[-1.53 -0.70 -0.18 -0.71 -1.85 -1.24 -0.28 -1.95 -1.04  0.45 -0.80 -0.72
  1.78  0.24 -3.73 -1.43 -0.97  3.57  0.77 -1.26 -2.14 -1.12  1.02  1.35
 -1.50  2.50 -1.05  3.44  1.00 -1.92 -1.01  2.75] : (64)
[ 1.11 -2.15 -1.63 -0.19  1.46  1.79  2.68 -1.55 -3.98  2.06 -0.10 -2.73
 -1.84  2.78 -0.82 -0.25  0.02  0.87 -0.86  4.04  0.80  0.81  1.58  2.36
 -5.65  3.05  2.64  0.20  1.24 -5.16  0.22 -3.96] : (63)
[-1.62  0.13 -0.56 -1.07 -2.38 -2.04 -1.94 -1.32 -0.84 -0.39 -0.69 -0.28
  4.07  0.55 -3.18 -1.53 -0.86  3.72  1.38 -2.62 -3.13 -1.50  0.01  0.78
  0.09  1.65 -2.03  4.15  0.68  0.62 -0.84  4.15] : (67)
[ 2.87 -4.36  0.81 -1.26  1.93  0.04 -0.16  0.00 -8.29  2.98 -0.76 -3.20
  2.21  2.50  0.51 -0.95  2.39  3.41 -0.11  1.37  0.17 -0.91  0.17  2.84
 -6.31  0.74  2.20  0.23  0.05 -3.56 -0.06 -1.74] : (62)
[ 1.83 -2.39 -0.67 -0.69  0.63  0.73  0.84 -0.69 -5.53  2.71 -0.63 -2.97
  0.97  2.11 -0.36 -1.03  0.82  3.41 -0.32  2.49 -0.26 -0.08  0.39  2.64
 -5.75  2.45  2.25  1.17  0.61 -4.33 -0.11 -2.15] : (62)
[ 2.59 -3.91  1.41 -1.01 -0.41 -0.29  0.74 -0.81 -7.18  3.90 -1.52 -4.79
  1.77  2.66 -0.29 -1.48  0.99  6.60 -0.70  3.03 -1.12 -0.87  0.21  3.51
 -8.69  3.18  2.25  0.98  0.62 -5.24 -1.31 -0.78] : (63)
[ 1.47 -3.73 -0.01 -0.26  1.61  1.37  2.84 -2.14 -5.18  2.02 -0.40 -3.11
 -2.69  3.60 -0.16 -0.06 -0.15  0.97 -1.49  5.25  1.36  0.69  2.52  2.80
 -7.54  2.94  3.16 -1.18  1.61 -5.98 -0.19 -5.12] : (63)
[-1.95  3.01 -2.55 -1.04 -5.50 -2.38 -3.01 -0.64  1.44 -0.69 -0.67 -0.62
  6.63 -2.20 -3.71 -2.28 -1.96  5.73  1.73 -4.26 -5.48 -1.61 -1.73  0.63
  1.90  2.64 -2.34  6.66  0.54  1.67 -1.05  7.55] : (60)
[ 1.37 -2.87 -1.43 -0.29  3.24  1.46  1.95 -0.83 -5.09  1.68  0.10 -2.00
 -1.23  2.62 -0.27 -0.02  0.98 -0.63 -0.48  2.36  1.49  0.70  1.49  2.18
 -4.42  1.48  2.67 -0.19  0.84 -4.01  0.94 -4.54] : (63)
[-0.90  0.83 -0.42 -1.65 -5.16 -3.43 -4.30 -0.27 -1.30 -0.14 -1.40 -0.97
  7.87 -1.83 -2.86 -2.63 -0.60  7.35  1.95 -4.42 -5.29 -2.79 -2.03  1.04
  0.26  1.69 -2.40  6.07  0.05  2.22 -1.51  7.49] : (60)
[-3.01  3.78 -4.68 -0.29 -3.69 -1.16 -0.98 -1.47  3.18 -2.03 -0.05  0.74
  2.62 -1.41 -4.14 -1.11 -2.70  1.45  1.32 -2.72 -3.70 -0.22 -0.33 -0.13
  3.20  2.54 -2.14  5.29  1.12  1.62  0.13  4.00] : (60)
[-1.08 -1.23  1.21 -1.30 -2.11 -2.27 -1.51 -1.53 -1.94  0.49 -1.28 -0.98
  4.33 -0.19 -3.22 -1.74 -0.21  5.10  1.02 -1.61 -3.04 -1.90  0.50  1.38
 -1.73  1.78 -1.49  3.93  0.80 -0.93 -1.35  3.81] : (64)
[-3.13  2.81 -3.54 -0.44 -4.15 -1.13 -0.60 -2.07  2.39 -1.29 -0.09 -0.12
  2.23 -1.18 -4.15 -1.38 -2.71  2.68  0.97 -1.89 -3.85 -0.54  0.15  0.37
  1.44  3.48 -1.93  5.07  1.31  0.09 -0.59  4.22] : (67)
[ 0.10 -2.55  0.75 -0.99 -0.15 -1.19 -0.63 -1.11 -3.84  1.11 -1.01 -1.40
  3.00  0.54 -2.38 -1.27  0.44  3.70  0.68 -0.53 -1.18 -1.12  0.61  1.72
 -2.70  1.45 -0.17  2.42  0.53 -1.68 -0.68  1.41] : (64)
